(in the rows, 128 means zero)
Facts:
(topubri, dradom, 838); (vusil, dradom, 838); (tuvir, dradom, 838); (trovem, dradom, 838); (vobrik, dradom, 838)
(manodu, dradom, 346); (bomes, dradom, 838); (bezer, dradom, 528); (grepaflin, dradom, 528); (rozuk, dradom, 528)
(grumorik, dradom, 528); (tisibar, dradom, 528); (legester, dradom, 838); (nugri, dradom, 838); (fuzarok, dradom, 838)
(stuzen, dradom, 838); (fleflan, dradom, 838); (flozudrok, dradom, 528); (lurum, dradom, 346); (studon, dradom, 528)
(feklis, dradom, 528); (steman, dradom, 838); (nagik, dradom, 528); (plogral, dradom, 528); (giruk, dradom, 528)
(klore, dradom, 346); (grubra, dradom, 838); (vitos, dradom, 528); (trozos, dradom, 346); (klarik, dradom, 528)
(plalur, dradom, 838); (flovon, dradom, 346); (pifludrik, dradom, 346); (stakla, dradom, 528); (dranebul, dradom, 528)
(kagrelu, dradom, 528); (troflak, dradom, 528); (grumu, dradom, 838); (zoflir, dradom, 838); (levagre, dradom, 528)
(vuste, dradom, 838); (lerir, dradom, 528); (kitral, dradom, 528); (brotruflu, dradom, 346); (pitre, dradom, 838)
(droden, dradom, 528); (suto, dradom, 838); (tepluk, dradom, 346); (mezu, dradom, 528); (broro, dradom, 838)
(musanil, dradom, 528); (gubuk, dradom, 346); (zugri, dradom, 838); (grimefar, dradom, 528); (timis, dradom, 528)
(plaran, dradom, 528); (klegom, dradom, 346); (ratan, dradom, 838); (drolir, dradom, 346); (mudron, dradom, 838)
(plustis, dradom, 346); (brifemi, dradom, 346); (klado, dradom, 528); (skitren, dradom, 528); (trolen, dradom, 346)
(gimistin, dradom, 528); (busal, dradom, 838); (bestis, dradom, 528); (plaras, dradom, 346); (flizim, dradom, 528)
(manin, dradom, 528); (grestu, dradom, 838); (klutir, dradom, 346); (skubul, dradom, 528); (plonemun, dradom, 838)
(tasak, dradom, 528); (geplesko, dradom, 346); (ketel, dradom, 838); (moklum, dradom, 838); (zamom, dradom, 346)
(trege, dradom, 528); (klamak, dradom, 528); (grukloso, dradom, 346); (rodu, dradom, 528); (nali, dradom, 346)
(drelotra, dradom, 528); (stustu, dradom, 346); (brotrevo, dradom, 838); (goda, dradom, 346); (vufas, dradom, 346)
(plesta, dradom, 838); (greva, dradom, 528); (bredrir, dradom, 528); (klugras, dradom, 528); (guvim, dradom, 346)
(kabral, dradom, 838); (klatre, dradom, 346); (pugro, dradom, 838); (deplim, dradom, 528); (kledran, dradom, 528)
(mavim, dradom, 838); (klugon, dradom, 528); (tedri, dradom, 346); (stodibros, dradom, 346); (kasinas, dradom, 528)
(niflek, dradom, 838); (drizis, dradom, 528); (vusil, lastagrol, moklum); (tuvir, lastagrol, kabral); (manodu, lastagrol, drizis)
(bezer, lastagrol, klado); (rozuk, lastagrol, kagrelu); (grumorik, lastagrol, lerir); (tisibar, lastagrol, rodu); (legester, lastagrol, nugri)
(nugri, lastagrol, busal); (flozudrok, lastagrol, dranebul); (lurum, lastagrol, gubuk); (studon, lastagrol, stuzen); (feklis, lastagrol, klatre)
(steman, lastagrol, fuzarok); (plogral, lastagrol, bestis); (plogral, lastagrol, klarik); (giruk, lastagrol, plustis); (klore, lastagrol, bredrir)
(grubra, lastagrol, trovem); (vitos, lastagrol, niflek); (plalur, lastagrol, manin); (plalur, lastagrol, geplesko); (plalur, lastagrol, klutir)
(flovon, lastagrol, greva); (troflak, lastagrol, droden); (lerir, lastagrol, grumorik); (kitral, lastagrol, trege); (brotruflu, lastagrol, grimefar)
(mezu, lastagrol, brotruflu); (mezu, lastagrol, plesta); (musanil, lastagrol, stakla); (zugri, lastagrol, suto); (zugri, lastagrol, bomes)
(grimefar, lastagrol, guvim); (timis, lastagrol, mudron); (ratan, lastagrol, trege); (drolir, lastagrol, klutir); (mudron, lastagrol, timis)
(plustis, lastagrol, skubul); (plustis, lastagrol, skitren); (brifemi, lastagrol, goda); (gimistin, lastagrol, kabral); (manin, lastagrol, zamom)
(manin, lastagrol, geplesko); (grestu, lastagrol, fuzarok); (klutir, lastagrol, manin); (geplesko, lastagrol, klutir); (trege, lastagrol, kitral)
(grukloso, lastagrol, trozos); (grukloso, lastagrol, goda); (grukloso, lastagrol, vuste); (stustu, lastagrol, trovem); (vufas, lastagrol, zamom)
(plesta, lastagrol, mezu); (greva, lastagrol, tepluk); (klugras, lastagrol, vitos); (klugras, lastagrol, drelotra); (kabral, lastagrol, moklum)
(klatre, lastagrol, nagik); (mavim, lastagrol, steman); (mavim, lastagrol, pitre); (stodibros, lastagrol, gubuk); (kasinas, lastagrol, klatre)
(niflek, lastagrol, vitos); (topubri, broman, 98); (vusil, broman, 913); (tuvir, broman, 162); (vobrik, broman, 957)
(manodu, broman, 526); (bomes, broman, 913); (grepaflin, broman, 443); (rozuk, broman, 552); (grumorik, broman, 98)
(tisibar, broman, 309); (fuzarok, broman, 309); (stuzen, broman, 957); (fleflan, broman, 128); (flozudrok, broman, 443)
(lurum, broman, 162); (studon, broman, 98); (feklis, broman, 542); (steman, broman, 162); (nagik, broman, 443)
(giruk, broman, 552); (klore, broman, 913); (grubra, broman, 309); (vitos, broman, 867); (klarik, broman, 443)
(plalur, broman, 237); (flovon, broman, 443); (pifludrik, broman, 162); (stakla, broman, 98); (kagrelu, broman, 328)
(troflak, broman, 443); (grumu, broman, 309); (zoflir, broman, 240); (levagre, broman, 542); (vuste, broman, 913)
(kitral, broman, 913); (brotruflu, broman, 913); (pitre, broman, 913); (droden, broman, 98); (tepluk, broman, 847)
(mezu, broman, 38); (broro, broman, 913); (musanil, broman, 33); (zugri, broman, 98); (grimefar, broman, 443)
(timis, broman, 443); (plaran, broman, 957); (klegom, broman, 240); (ratan, broman, 128); (drolir, broman, 309)
(plustis, broman, 957); (brifemi, broman, 237); (klado, broman, 552); (skitren, broman, 387); (trolen, broman, 33)
(busal, broman, 913); (bestis, broman, 552); (flizim, broman, 309); (manin, broman, 443); (grestu, broman, 128)
(skubul, broman, 128); (tasak, broman, 328); (geplesko, broman, 552); (ketel, broman, 443); (moklum, broman, 957)
(zamom, broman, 387); (trege, broman, 443); (klamak, broman, 33); (grukloso, broman, 240); (nali, broman, 328)
(drelotra, broman, 309); (stustu, broman, 443); (brotrevo, broman, 552); (goda, broman, 526); (plesta, broman, 98)
(greva, broman, 913); (bredrir, broman, 526); (klugras, broman, 98); (kabral, broman, 867); (pugro, broman, 387)
(deplim, broman, 913); (kledran, broman, 387); (mavim, broman, 38); (klugon, broman, 240); (tedri, broman, 443)
(stodibros, broman, 128); (kasinas, broman, 33); (niflek, broman, 847); (drizis, broman, 913)

Known rows:
[157 113 158 118 129 127  85 141 141 117 133 145 134 105 132 125 121 116
 162 142 149 152 139 114 107 125 115 157 139 124 108 135 117 117 118] : grimefar
[ 61 133 106 125 136 132 181 150 114 121 115 109 108 154 134 122 115 150
 163 169 124 136 119 143 141 126 144  79  97 121 136 127 154 117 150] : grestu
[135 139 155 124 117 115 117 100 121 120 122 165 132 149  96 139 120 130
 122  96 129  83 101 105 126 142 120 148 102 102 128 133 127 157 143] : skitren
[139 123 145 127 123 128  63 123 123 124 126 145 124  92 121 121 101 115
 128 144 154 162 141 140 125 122 124 159 151 120 110 130 124 113 107] : trege
[106 121 147 138 124 150  88 149 105 113 131 129 140 179 115 114  91  89
 158 137 178 145 126 133 128 131 153 138  68 127  74 151 153 169 121] : studon
[138 170  81 133 147 122 121  78 180 181 145 104 128 133 155 117 148 124
   9  84 126 108 134  96 121 139 126 143 122 135 184 109 123 162 129] : brotrevo
[158 103 153 132 130 125  81 134 137 119 134 141 133  85 124 117 111 125
 149 141 137 152 132 121 124 120 117 153 134 118  98 134 123 110 108] : manin
[109 114  94 172 139 155 150 166 103 123 142 120 134 177 134 140 101 130
 103 152 180 123 134 137 121 122 159  98  64 120 119 140 141 152 147] : topubri
[116 155  92 118 131 130 130 128 140 141 142 119 113 117 145 126 119 139
  84 141 124 135 119 142 136 119 142 110 124 119 143 127 137 115 135] : legester
[ 88 158 103 102 129 124 169 132 129 138 108 132 108 128 144 133 139 161
 152 165  89 150 100 136 131 108 135  86 148 121 141 110 152  93 147] : mavim
[113 139 173  97 125 127 142 130 145 113  95 160 125 121 126 130 152 132
 225 144  95 147  85 108 119 123 108 129 150 123 119 119 146 112 133] : mezu
[133 130 148 134 118 121  97 113 133 123 127 149 127 131 118 135 131 125
 176 125 140 145 135 121 116 138 116 147 132 117 136 129 134 141 110] : rodu
[164 111 130 115 124 136 128 159 126 118 142 102 138  87 134 135 129 125
 117 128 118 128 137 163 151 120 133 121 162 147 103 139 108 101 121] : flovon
[139 137 143 104 126 114 103 115 146 126 136 134 130 111 125 106 113 124
 149 123 119 137 113 128 139 122 124 154 119 119  96 131 144 138 114] : bezer
[135  94 168 131 123 152 133 130  75 115  89 182 142 135 108 153 115 141
 184 166 139 130 118  97 106 110 126 122 134 114  75 122 123  90 146] : bredrir
[139 122 138 121 124 128 150 144 119 126 129 107 132 116 117 136 135 127
 119 113 106 106 135 150 151 129 130 112 155 142 126 129 109 117 121] : klutir
[103 159 152  88 121 114 123 105 125 134 108 140 122 148 120 113 138 109
 194 126 108 158 103 115 126 133 123 135 127 133 110 119 154 140 127] : tisibar
[126 151 156 107 119 109 105  99 121 126 127 156 128 157  98 126 120 127
 117  99 125  93 100 114 131 140 126 147  86 105 114 135 132 160 139] : kledran
[119 135 139 100 120 121 140 139 117 127 119 107 122  94 113 131 144 126
 134 123  94 118 122 170 156 130 131 112 165 143 131 128 116 107 126] : brifemi
[128 110 160 136 133 157  98 154 109 112 130 136 144 158 112 109  84  99
 148 140 174 131 121 124 136 124 153 138  61 125  65 149 149 162 125] : klugras

Rows:
No name comes twice in this set of rows, the named rows included.
[131 147  84 137 133 122 158 145 152 129 148 132 121 139 158 151 149 148
 119 134 130 135 125 125 105 130 125 107 126 116 163 126 124 132 142] -> trovem
[138 125  90 142 133 127 127 144 150 127 149 127 123 107 157 137 126 157
  99 157 142 145 144 135 117 116 130 110 136 118 146 128 123 100 130] -> ketel
[137 137 134 137 114 124 161 124 105 122 130 124 133 150  92 153 144 127
  91  83 107  65 116 147 150 140 133 103 121 130 146 133 109 144 149] -> zamom
[155  99 128 166 117 111 100 110 107 127 139 143 133 122 122 133 113 131
 171 141 145 151 175 124 103 125 110 159 141 116 114 125 132 114  92] -> klarik
[109 139 152 111 127 125 140 109 133 130 100 152 127 141 114 114 138 128
 188 127 105 131  95 108 133 127 117 141 131 123 125 117 149 133 123] -> flizim
[163 152 140 144 139 119  91  68 179 167 133 133 140 131 124 103 136  99
  68  62 130 107 124  88 125 143 107 193 132 131 167 115 132 182 104] -> klado
[158 117 134 101 121 134 113 160 130 114 149 102 134 105 145 142 154 123
 143 123 119 148 141 160 128 131 130 113 164 156 106 142 102 106 123] -> stustu
[139 119 135 137 125 137 151 151 128 115 123 120 133 118 120 155 158 127
 127 110 115 106 127 140 128 142 120 114 161 142 158 133 100 123 136] -> guvim
[119 146 163 128 126 127 147 117 142 125  98 153 130 134 111 126 135 129
 182 120 109 125  95 103 136 130 112 151 139 118 134 116 155 135 120] -> drelotra
[158 106 132 129 121 136 122 151 113 118 137 106 134  96 129 142 138 120
 124 127 125 131 153 159 134 127 129 118 166 149 124 134  98  96 116] -> tedri
[127  88 159 172 132 160 126 155 105 105 119 143 150 171 108 120  86 114
 152 132 177 115 130 114 129 129 138 152  64 120  89 145 142 166 124] -> stakla
[117 169  84 121 124 114 149 114 133 141 143 140 118 158 121 149 131 152
  59 114 126  89 109 136 129 132 139 108  90 102 152 127 132 151 163] -> pugro
[125 126 148 107 126 121 102 112 129 125 121 151 130 133 123 123 123 125
 155 131 139 132 123 105 114 137 117 152 131 119 114 132 121 131 130] -> lerir
[143 140 134 110 105 140 170 162  75 116 123 120 143 159 121 162 152 122
 186 142 109 144 120 161 124 108 146  74 151 158  71 130 138  95 134] -> manodu

The same elements again, as new rows of numbers:
Known rows:
[137  97 127 142 121 129 144 151 138  95 131 127 106 135 120 130 132 115
 130  90 132 126  91 131 140 111 130 131 114 146 116 126 146 139 121 143
 122 135 121 145 137 138 135 107 137] : klugras
[134 106 127 150 119 126 148 148 136  95 128 128 102 128 127 118 124 126
 131 131 134 117  80 130 143 118 146 120 134 145 129 116 142 139 130 135
 125 146 125 134 140 137 130 114 132] : droden
[145 116 139 143 149 144 114 134 163 104 147 142 117 135 107 114 133 126
 127 100 130 127  19 131 124 136 129 114 116 145 120 124 132 142 107 133
 149  99 143 161 129 139 137 107 152] : tisibar
[119 116 123 116 134 129 116 116 124 135 137 113 141 109 138 144 129 158
 120 119 117 131 190 128 148 126 154 147 126 110 142 157 130 106 132 117
 121 125 113  96 129 109 117 146 122] : brotruflu
[145 104 128 144 153 130 130 108 164 126 149 149 133 140  97 131 126 134
 121 120 135 144  25 121 126 132 152 104 117 122  96 111 140 112  95 139
 157 122 118 158 131 139 128 115 144] : drolir
[124 159 123 119 125 129 116 120 118 150 125 125 141 140 142 121 127 114
 131 133 140 145 147 124 116 131  98 107 134 129 124 123  96 142 125 117
 128 102 122 133 125 127 130 136 115] : brotrevo
[134 117 118 138 107 130 149 143 126 113 133 105  99 136 158 148 123  71
 128 115 126 132 205 128 151 120  97 142 107 120 149 132 144 134 161 141
 106 164 123 104 128 122 137 132 127] : kasinas
[144 158 128 151 139 151 120 134 150 119 107 158 111 133  98  96 118 143
 144 197 125 126  42 124  89 130 149  78 130 139 101 106 109 137  99 121
 157 111 133 154 118 141 125 119 149] : fuzarok
[135 121 122 133 131 121 132 114 132 135 123 130 119 120 134 128 123 142
 129 167 133 128 121 130 138 121 157 122 138 120 135 130 125 105 126 113
 129 126 115 114 131 124 126 133 128] : gubuk
[111 143 141 107 141 134 105 130 123 136 114 142 168 104 112 128 125 188
 130 138  99 115 155 125  98 135 161 134 133 133 113 140 131 129 116 124
 140 145 153 127 116 121 109 131 128] : stuzen
[ 96 114 146 117 144 132 119 139 113 111 130 146 152 111  78  99 142 179
 122  77 122  95  48 136 130 134 169 162 155 146 114 133 141 134 109 139
 135 100 143 147 134 141 111 118 130] : kagrelu
[146 128 119 146 107 116 140 126 125 117 132 119 107 153 147 126 132 104
 112 102 147 146  85 133 135 131  76 110 129 133 137 114 104 155 136 131
 116  93 113 140 142 139 151 112 127] : flozudrok
[125 140 127 128 126 130 127 134 126 131 121 129 136 125 132 120 119 139
 139 155 129 131 143 122 120 124 142 108 133 136 117 124 116 135 121 119
 132 137 128 130 128 126 122 130 121] : suto
[106 135 135 132 153 158 118 135 150 124 162 124 114 121 123 112 128  79
 145 123 123 111 119 128 148 143 144 152 127 123 142 139 150 115 142 128
 138 142 154 117 116 121 117 144 137] : skitren
[123 143 129 131 125 132 122 121 121 133 143 119 123 141 134 122 139  96
 118  88 136 133 111 133 134 143  81 134 129 123 145 127 110 142 139 130
 121  88 129 128 131 129 138 129 128] : giruk
[140 126 138 149 147 140 118 132 162 105 148 141 113 129 111 108 125 135
 128 126 129 119   4 131 125 143 141 106 129 147 124 120 130 141 110 124
 150 105 149 152 132 137 135 112 147] : drelotra
[144 132 134 142 122 119 127 123 133 117 133 129 122 136 132 124 129 143
 110 110 125 131  65 132 121 143 100 117 131 133 138 120 115 151 130 129
 129 103 135 139 136 136 144 114 136] : levagre
[130 128 116 152 105 104 164 113 123 121 148 123 122 160 138 123 123  93
 104  90 145 152  67 124 138 146  74 107 137 121 128  90 118 158 142 149
 122 121 113 140 146 144 142 117 118] : manin
[137 116 122 131 132 124 125 118 132 131 124 128 120 122 130 133 127 137
 130 151 132 130 131 130 140 118 151 125 130 118 134 133 127 104 121 118
 129 121 112 118 132 124 127 131 132] : klatre
[141 120 139 149 148 144 114 133 161 105 148 141 114 132 109 110 130 132
 126 110 128 124  10 130 122 140 134 113 123 147 120 121 131 140 111 128
 150 107 147 160 130 139 136 109 150] : flizim

Rows:
No name comes twice in this set of rows, the named rows included.
[129 107 121 129 132 119 142 110 131 138 138 132 140 136 113 141 127 120
 122 126 134 140 125 123 136 124 136 130 122 110 112 118 142 106 125 144
 133 141 107 129 130 131 122 131 126] -> vufas
[114 140 142 104 142 136 104 130 124 136 114 142 172 107 108 131 126 185
 129 126  98 118 157 124  96 134 153 139 127 132 113 142 134 132 114 131
 141 141 149 132 114 122 113 130 130] -> vobrik
[110 103 136 109 148 126 115 124 115 131 117 152 156 108  78 117 143 198
 126 103 129 105  76 135 129 115 191 155 147 131 102 138 138 101  91 132
 138  95 119 141 132 134 110 122 132] -> nali
[147 127 131 137 122 125 124 126 134 117 131 127 120 138 130 130 133 136
 109  93 126 135  77 133 121 140  93 121 122 133 133 126 116 150 126 133
 127  96 131 142 134 136 146 110 139] -> feklis
[141 127 116 149 109 116 132 126 133 109 148 108 108 144 157 123 126 130
 106  89 142 148  78 130 146 138  88  97 136 136 146 125  95 163 132 121
 115  83 111 130 149 131 148 119 122] -> grimefar
[135 102 127 144 119 126 148 151 136  96 131 128 103 132 125 122 126 122
 131 114 134 120  83 130 143 116 140 123 128 146 124 118 143 138 128 138
 125 140 127 139 140 139 133 112 133] -> grumorik
[129 131 125 120 126 134 121 139 127 130 119 130 136 134 126 131 127 134
 136 129 129 139 153 122 116 118 129 116 119 137 110 129 121 137 115 125
 129 130 125 138 124 126 125 126 125] -> legester
[110 143 128 110 127 133 122 135 113 140 118 125 152 118 130 132 126 133
 137 138 118 126 208 123 118 125 131 139 125 126 121 140 128 130 130 126
 123 152 133 117 119 120 116 141 116] -> broro
[106 134 133 121 127 130 134 130 118 127 133 121 131 117 129 127 128 123
 124 114 113 109 160 131 137 140 123 164 137 122 150 134 141 129 150 135
 119 141 144 108 125 123 121 136 126] -> drizis
[149 129 135 133 149 145 103 136 158 118 128 144 135 137 111 118 126 146
 139 132 131 143  57 122 106 124 143  85 115 151  96 122 117 140  91 123
 155 109 134 168 123 135 131 113 143] -> grubra
[126 136 144  96 130 128 123 140 107 156 122 127 162 126 121 137 138 140
 138 128 125 128 207 123 103 112 117 150 121 137 121 131 125 107 154 117
 121 166 135 125 127 113 120 143 111] -> vusil
[120 113 120 137 132 113 151 105 130 139 139 134 137 131 120 134 120 127
 121 144 133 135 112 120 140 128 149 128 136 106 118 112 141 107 127 136
 136 150 110 121 134 133 119 133 121] -> klutir
[140 109 120 131 120 132 133 153 133 108 113 133 121 135 125 132 124 134
 141 136 137 141 131 122 124 101 146 103 115 149  95 121 130 138 108 132
 129 147 111 151 132 135 128 115 127] -> zugri
[ 94 124 105 120 121 135 154 139 113 141 149 118 136 156 124 125 133  39
 149  98 158 153 198 113 156 109 109 134 116 119  92 110 144 124 131 155
 118 157  96 134 125 131 112 147 100] -> plalur
[133 122 119 142 105 124 156 139 126 115 131 106  98 131 160 143 121  75
 132 135 126 128 195 128 149 125 103 142 117 120 153 127 144 133 167 137
 107 171 124 101 131 123 136 136 123] -> klamak

